B, the same points and some others measured another way; then each row and its match in B
B:
0: [  65  -98   17 -165   39   26 -188  -15  245  -15   53   17 -133  -47
  181  147  -55 -246   82  242  -18 -164 -127  180 -162   26]
1: [  77   40  -58 -311   31  -35    0   57 -326  -79  101 -271  175    0
 -361  159 -146   46 -299  113  222 -118  128  257  -17  -59]
2: [  56  -34  -62  -15  -97    3   66   94  -29   21  -77 -140  -26  -23
  -67   -9   69  -82 -108  -59  105  113   57   41   76    5]
3: [  40    8   93   17 -145  105  179   43 -203  -56  -81 -276 -126    1
  -23  118   37   73  -64  193   67  114  225  -51  140 -117]
4: [  14 -246 -139  -36  -89 -124  -65   14  113   68 -139    5  -39  -72
   95   -8   13 -188    8  199  -63  -74  -69  120 -194   38]
5: [  65 -273  -71  281 -179   54  246  -71 -130  -50 -266  -90  -94 -279
  173 -189   67   69  123 -132  -75  468  171 -214  165   23]
6: [  60 -106  -75   22    5  120    2  -61   26  -96  -10  -21  -44 -179
   69  -29  -44  -60   32  -60   48  147   37  -18   47  -10]
7: [  20 -146 -145   37   84   52   24 -107  -10   26 -130  -10  117  -87
   35  -32  -43  -74   71  -21   39   29  -23   24  -74  -82]
8: [ 245   56  194  268 -174  255  100  102  205  -99   37  -20 -228   10
   15  -65   85    7  -15 -137    3  152  110 -344  260 -101]
9: [-271   87 -204  -62 -310  289  172 -100 -282 -339  119 -483 -291 -176
 -154  101   54  -62 -238  100  214  115  458  -87  267 -197]
10: [  41 -210  -67  213 -225   39   76   25  154  -20 -151   -2 -199 -131
  164 -120  107 -105   48   31  -85  174   65 -165   41    3]
11: [-106  130  -31 -379  170  130   16 -167 -195  -64   22 -418   -8  -11
    9  291  -29 -222   61   54  232  -36   55  350   31  -78]
12: [  77  -75  -67 -241   37 -104 -166   64   85   51   30  -42   62   57
  -91  132  -73 -190 -116  219   64 -272 -110  270 -215    1]
13: [ 234  -79  115  -96   25 -134  -87   36  281  167 -121  -59  -11  183
   55   72   66 -339  124   21  -64 -235 -226  170 -168   13]
14: [ 203    9  157    9  -90   72  123   39  -54  -59  -35 -212 -111  -18
  -25   36   35  -30    3  -76   38  150  100  -47  169  -15]
15: [ 101 -139   73  200  -63  251  171 -147 -101 -190  -61  -91 -158 -286
  201  -49  -49  112  169  -42  -37  379  200 -242  214  -57]
16: [  50 -114  -87  -70   94  -27  -22   66  -25   94 -106   28  107  -66
   48   32  -41  -12  -27   80   99   90  -62  153  -76   36]
17: [ 178  140  217   99   37  295   94  -38  106  -63   19 -135 -130   82
   60   93   33  -53  115  -81   68   47   56 -173  199 -175]
18: [  43 -246   40  499 -178  374  139 -248  230 -208 -112   90 -344 -272
  419 -141   23   -2  337   65 -228  262  169 -529  140 -189]
19: [ 111  -92   70  105 -267   38  221  -40 -100  -97 -137 -323 -205  -72
    3  -42  119  -94   33  -89  -43  202  202 -134  190  -39]
20: [ 357  -83  269  278 -215   65   53  119  343    9  -72   39 -253   75
  110  -87  119 -119   99  -53 -167   37  -29 -288  106  -24]
21: [  12 -100   -8 -105   95  -12  -31  -38   27  110 -137  -64   31   43
  135  154  -29 -124  105  277    8 -122  -79  173 -172  -70]
22: [ 158  137  203 -230  231   35  -58  112    3  170  -22  -91  118  247
  -15  295  -58  -34    2  259  149 -205 -128  253  -95  -98]
23: [ 113 -405  -59  478 -107   24  201 -183  234  104 -444  120 -109 -212
  445 -298  160 -149  433 -226 -263  396  -66 -314   23   14]
24: [ 104   -2   55 -260  106   90 -299   23  238  -83  238   70  -83    1
   42  239 -175 -165  -52  383   47 -348 -109  201 -206  -43]
25: [ 193 -234   38  -13   54 -202   39  -55   12  208 -299  -63  151   87
   66   18   -4 -148  173  102 -122 -113 -157  136 -225  -23]
26: [ 113 -333  -25    5  166    2  -59 -300  174   13 -186   56  -12 -248
  411  -29  -80 -253  445  -26 -174  112 -186   95 -177   68]
27: [-180 -163 -121  331 -191  302  360 -360 -127 -162 -295 -333 -263 -252
  314 -102  166 -115  332 -158  -62  425  297 -324  261 -196]
28: [  17 -186  -46 -152   70   33   59 -196 -269 -115  -67 -202   27 -254
  103  102 -150   11  117  138   15  151  107  158  -37    1]
29: [ 145 -211  132  431   13  302  153 -281  260  -53 -225   79 -196 -164
  468 -121   49  -91  503 -116 -213  266   -7 -399  104 -150]
30: [ 174  186  228 -405  -85  -31  -89  416 -125  -37  220 -215 -167   28
 -146  292  -33   71 -369  285  258   81   99  333  143  196]
31: [ 383   93  313 -181   78  -69 -191  236  342  145   80   34  -40  272
  -37  183   -5 -206  -23  117   19 -298 -248  181 -104   40]
32: [ 212  144  191 -169 -105   47  136  233 -302  -87   85 -317  -51    1
 -242  137  -15  161 -277   -3  220  213  219   91  268   43]
33: [  25  136  -36 -240   41   82   68   71 -289  -62   66 -302   94   16
 -261  159  -52   35 -237    8  282   31  148  191  118  -71]
34: [ 100 -159   29   42 -118  111   44  -19  -89 -176   28  -64 -148 -249
   79    4  -94   93  -19  147  -21  201  171  -88   89    8]
35: [ 150  106  106 -241  -74   63  -54  126  -38 -131  187 -224 -121   -3
 -171  164  -45  -77 -204   71  160  -48   91  146   98   17]
36: [-155   13 -117   82  -70  397   20 -239   95 -262  104 -154 -255 -157
  138   75   -5 -162   89   77   72    4  188 -185  116 -242]
37: [  45 -235  -92  317   -6  136  149 -163   25   12 -250   59   27 -145
  184 -143    6   19  203  -47  -81  193   44 -247   15 -142]
38: [-201 -105 -180  134 -205  221  188 -194  -90 -167 -127 -278 -238 -196
  149  -18  107 -125   83   20   31  220  257 -155  155 -148]
39: [  43  131  -49 -335 -130  -27 -128  236  -39  -84  222 -223  -64   80
 -333  183  -26 -122 -422  181  242 -226   90  258    0    7]
40: [ 226 -137  177  -16  100 -104   33   54   77  208 -243  -11   37   63
  218   80   18  -76  207  116  -68   64 -164  131  -97   58]
41: [ 133   48  -16 -395  122   35 -119   65 -222 -164  237 -168   89 -174
 -224  162 -207   27 -241   13  251   40   66  321   37   97]
42: [ 108 -201  -15  237  109  185  -87 -118  331   21  -86  275  -29 -105
  290  -65  -63  -80  245   70 -110   -3 -136 -184 -114 -105]
43: [ 187   20   42  -71  -31   82  -82  223  -22  -81  166   44   13  -51
 -181   61 -121  139 -286  136  151    8   77   20   48   -2]
44: [ 148 -105   22   45  -63   78   99  -15  -45  -89  -59 -117  -82 -196
   60  -67   13  -24   43 -188   38  319   86  -49  165   69]
45: [-301  -84 -249   38  -54  245  234 -324 -228 -136 -191 -374 -129 -220
  194   42   85 -151  188  -20  103  258  245  -25  129 -180]
46: [  85  -11   98 -222  136  119 -252  -58  229  -58  166   25  -85   51
  109  272 -159 -186   61  426    0 -390 -116  170 -228 -111]
47: [ 139 -123   85  376  -70  282  206  -13  -21  -94 -127   64 -126 -226
  206 -128    6  218  125  -86  -24  470  174 -373  263  -66]
48: [ 179  116   40 -117   87  133  119    5 -286 -112   69 -256  156  -44
 -295   52  -94   98 -158 -242  243  143  143   50  205  -74]
49: [ -66   27 -102  279 -163  435  182  -54  -94 -281   67  -96 -202 -261
   16  -92   14  152  -82 -126  147  386  347 -380  361 -172]
50: [ 200 -129   50  175  105  -94   16  100  374  355 -346  155   74  171
  249  -87  179 -248  250 -151  -53   58 -318   22 -105   39]
51: [ 137  296  220 -640 -129 -105  -72  347 -357  -98  307 -523  -89  204
 -471  453  -86    7 -530  421  320 -277  199  484   66   38]
52: [-159   57 -126  -55 -109  256  123  -47 -217 -195   49 -291 -161 -174
  -19   94   15   11 -121   57  213  219  288  -14  213 -100]
53: [ 141 -232  145  424 -178  175  309 -313  205  -30 -367 -198 -331 -139
  466 -179  233 -280  565 -322 -269  383   49 -371  210  -75]
54: [-119 -166 -199  144  -28  150   31  -83   29  -20 -124   37  -25 -131
  139  -25  -11  -17   38  174   22   65   73  -96  -51 -134]
55: [ 215  -76  139 -164 -121 -153  -28  277  -41   52   -9  -84  -80   -7
  -35  110  -11   23 -179  234   39   65   13  191   -9  159]
56: [  91   -6   52  -91  236   51   76  -59 -169  121 -159 -116  202   58
   28  149  -74   31  106   75  113   26  -42  155  -46 -105]
57: [  65  -90 -139 -493  -22 -331 -231  171  -37   92   61 -162  134  101
 -285  190  -92 -259 -309  303  118 -413 -130  535 -333  106]
58: [ 118   15  100 -264  235  -37  -79  -40  -45  135  -59 -126  177  191
  -31  277 -117 -108   63  300   71 -319 -135  295 -227 -125]
59: [ 185   87  184 -362  -36  -93  -92  291 -107   11  134 -183  -59   67
 -142  267  -66   13 -261  312  162  -68   28  326    0  117]
60: [ 128   27   76  137  -74   64   46  159  200  138 -124   -8  -55  194
    5   22  127  -96  -30   57   38  -66  -45  -94   24 -113]
61: [ 184 -124   56 -157    0 -110 -138   66  171   52   -5   -7  -34   16
   35   83  -42 -201    6  150  -36 -159 -136  191 -167   66]
62: [ 258  104  193 -431   -4 -177  -46  180 -169   32   85 -341   47  162
 -287  256  -56 -111 -226  133  150 -189   -7  391  -29   72]
63: [ 149  100  278  217   50  236  270   19  -38  112 -234 -164  -75  128
  196   94  128   90  219  -22   52  270   77 -191  247 -166]
64: [ 151  -25  144   71  112  121  104  -25  -32   78 -155  -57   35   33
  125   84  -15   45  152   65   25  106  -10  -34   41  -99]
65: [  -8 -176 -284  -54  132  -46  -83  -96   74   85 -117   53  229  -48
  -52  -60  -57 -196    3  -79   74 -114 -142  150 -207  -53]
66: [ -19  -63 -182 -265  -72   -2 -141   96  -66 -152  180  -90  -41 -189
 -153   75 -112  -72 -282  133  175  -15   90  221  -31   81]
67: [ 151   33  117 -454  181 -206 -167  112  -20  188  -10 -168  156  258
 -113  342  -96 -186  -79  395  100 -425 -192  496 -298   -7]
68: [ -37 -216 -226  353  -60  173  174 -150   22  -21 -241   41   22 -198
  124 -229   62  -16  123 -209   -8  291   90 -278   86 -127]
69: [ 124   58  -26 -148  104   57   30   39 -162  -16   24 -162  160    2
 -216   67  -71    8 -144 -124  213   42   38  135   68  -49]

[-108 -116  -79  -42  172  150   32 -109  -57  -58   -4  -42   46   76
 -106  -48   47   85   20 -136  -29 -220 -172  -80  -87   48   78 -125
   28 -126  250  153   64  -72   48]  30
[ 134  114 -238  -78 -341  -83  240   69 -260   53 -220  117 -185   28
   42  267   13 -227 -159  284  313 -310  -95   81  154   70 -120  259
  -19   72   58 -360  -92    7  113]  38
[ 103  -70   52  -39  -92 -181  217  -58  -85 -198  -33  310 -202  235
  287  152  -71  152 -193   56  -42   33 -278   43   80  -42  -90  188
 -102  135  111 -308 -147  -84  135]  42
[ -87  -67   40    3  289   55   35 -111  102   47   45  -83   36  -25
   16  -38  -24   98   79 -111  -77  -15   50  -96  -28   17  -28 -121
   44  -19   28  253   32  -83  -15]  47
[-135   83    3  103   91   87  -57   22   42 -182  246 -133   88  -75
 -107  -71   58   80  157   10   16  -57  159  -50   22   85 -145  -57
  -18 -245   38  260   46  -79   -1]  63
[  43  -79 -260  -55  -29 -160  131  116  -38  376 -241   79 -305 -150
 -100  393   33 -243 -128  233  264 -215  190  112  414  342 -192  134
   70  104  -22 -105  114 -111   16]  18
[  20  -68 -100   81   75 -125  132   12  -81  367 -124 -187 -164 -224
  -34  273  -20 -267   33  172   69 -227  284  -67  213  176 -209    5
  203   98 -128  178  175   22 -168]  35
[-124 -119  -62 -105  241  143  149    0    9  249  -37  -70 -176  -29
  -20  138   -8 -104    2   54  235 -117  180   28  271   41 -105 -129
   89  160   36   41   62 -128  -70]  43
[  24   10   74   20   58   39  265 -117  -63  -43  -45   17  -46   99
  200   36  -39   15  -80   58   -7 -134 -136  -41  -12 -147   -9   48
  -12  162   38  -75 -107    5   -3]  23
[ -24  -83  -95   58   24 -122   10   -8 -105 -114   91 -104  -47   25
   57   54  -34  113  159 -105  -65   28  -23 -144  -37  -11  -72  -93
   73 -151  173  105   90  -50  -35]  8
[-148  -47   19    7  311  139 -109 -150   99 -117  137 -133  199   -5
 -107 -198   14  210  171 -252 -162  -33  -38 -164 -221   36   48 -196
   28 -247  133  413   58  -80   43]  59
[ -62  -64   -1   11  235  -60  -84  -51   67  269   26 -161   -8 -232
 -123   93  -49 -116  127   16  -31  -74  346 -109   69  237 -245  -70
  179  -60 -189  431  163  -38  -81]  29
[ -57 -183  188   94  209  -43  100 -142  -24 -166  148   20  -56  124
  155    0  -51  182   -2  -97 -262  -10 -117 -113  -30  -45  -78  -73
   41   24  103  165   47  -44  -60]  20
[  72  100 -122  -68 -153  -68  -26  -97 -155 -264   -1   37  134  108
   52  -87  -52  144   84 -123  -43  -48 -260 -148 -320  -51   14   62
  -29 -237  158    2 -105    1  190]  52
[  30   90   40   68   32  -30  126 -117    1 -276   74   -6  106  121
  207 -111  -41  229   69 -111 -127   51 -215 -125 -212 -185   60   13
  -80  -77  127   13 -139  -21   76]  16
[ 222  138 -215 -167 -535 -147  274   54 -371  -73 -268  321 -239  160
  128  306  -24 -221 -290  346  341 -321 -267  135  119   50 -161  415
  -83  118   59 -585 -209   24  235]  11
[ -34   56   10  -97   60   46 -197 -171 -110  -91  103 -150  243  -55
 -110 -169  -87   27  210 -153 -101  -89   33 -238 -389   40 -132  -78
  135 -277  -61  424   21   42   79]  9
[  45   -3 -126  -55  146  -83   72  -50   20  506 -242 -143  -73 -272
  -76  213  -55 -290   22  127  125 -200  308  -71  116  217 -175   30
  193  119 -237  243  102    7  -60]  26
[ -33   32   38 -220  -88  189  184  -51 -106 -271   18  356 -112  303
   90   14    9   81 -252  110  233 -158 -290  162   96  -43  -70  169
 -182   94  158 -358 -245 -133  256]  21
[  21   -2  -50  131   72  -49  204  -82   42 -215  -34   51   13  131
  149  -13   50  240  -42  -96 -146  -60 -322  -54  -71  -72  171   28
 -124  -56  271  -73  -70  -65   74]  55
[-191   30  151   54  191  244   -2  -97  -80 -252  346 -296  170   36
   29 -222  -32  108  276 -113  -33  -28  107 -188 -180 -230 -104 -245
   89 -148   69  332   16   -4 -116]  50
[ -67    3  190    2  167  129  102 -178   59 -343  150  141   99  217
  138 -173   -7  283  -62 -111 -164  -20 -274  -35 -155 -112   38   10
 -134  -39  137   51 -154  -82  130]  40
[-168   53   98   27  276  168  -70  -43  137   31  208 -157   98 -152
 -134  -82   15   -8  141   20   33  -62  317  -46   57  120 -204 -100
   47 -114 -141  409   51  -82  -39]  67
[-125   18   99   34  254  106    9  -51  116   55  145 -110   28 -113
  -51  -18    0   -9   85   40   14  -56  254  -37   91   94 -182  -65
   43  -28 -119  311   39  -77  -47]  64
[ 114 -119 -145 -135 -184 -201  189   35 -157   31 -192  350 -333  151
  102  332  -26  -49 -264  169  162 -131 -186  130  268  178 -144  239
  -49  138  122 -384  -54 -114  165]  24
[  97  -13   94  141  -29 -141  239 -132  -82 -238   -4   79  -27  153
  271   34  -38  160  -78  -11 -227  -67 -303  -94 -119 -134   29  110
  -54   46  128  -84  -90   23   26]  10
[ -25   47  191   98  234  -18   94 -126  122  -21  121  -82   60  -54
  161  -45  -70   89   72   -4 -151   55  126 -104  -44  -61 -133  -14
   22   53 -151  256  -49  -18  -52]  37
[ -50   44   49   25   80   72  102  -54   43 -132   68   75    2   47
   19   -5   36   75  -59   55    9 -121  -53   27   49   52  -66   68
  -82  -35   47   38  -67  -78   81]  3
[ -71  -42  -83   29  372  -23  -78 -101  192  289  -57 -220  104 -241
 -130  -10  -14    8  180 -148  -99  -27  231 -164  -60  188  -26 -154
  132 -116  -78  491  147  -65  -44]  34
[ -67  -24  213  183   56   13  188  -32  -75 -205  243  -54  -89   53
  167   50  -10   36    6  137  -88  -84   65  -32  128  -87 -210   16
   13   60  -10   69    5   -4 -131]  60
[ -21   30   92  131  201  -35  158  -37   15  340   23 -318  -63 -270
   81  143  -76 -246  142  178   40  -99  459 -121  153   -6 -269  -60
  215  177 -306  320  101   54 -254]  69
[ -20  -32 -157  -76  142   25   66  -55  -69  342 -146 -227  -28 -164
  -60  105  -52 -190  125    2  146 -170  198 -130   11   49  -83 -112
  200   39  -51  211   99    0  -81]  66
[  61   27 -127  -53   68 -136  -59 -136   59 -156  -63   65  140   68
   63  -99  -50  275   90 -262 -165  101 -260 -161 -306   17  113    1
  -55 -225  166  114  -73  -78  204]  15
[  15   95   53  -65   -4   39  101 -124  -86 -284  103  -12  103  173
  234 -146 -101  196  109 -125  -18   91 -191 -144 -261 -280    5  -27
  -39  -39  100  -34 -186  -17   94]  68
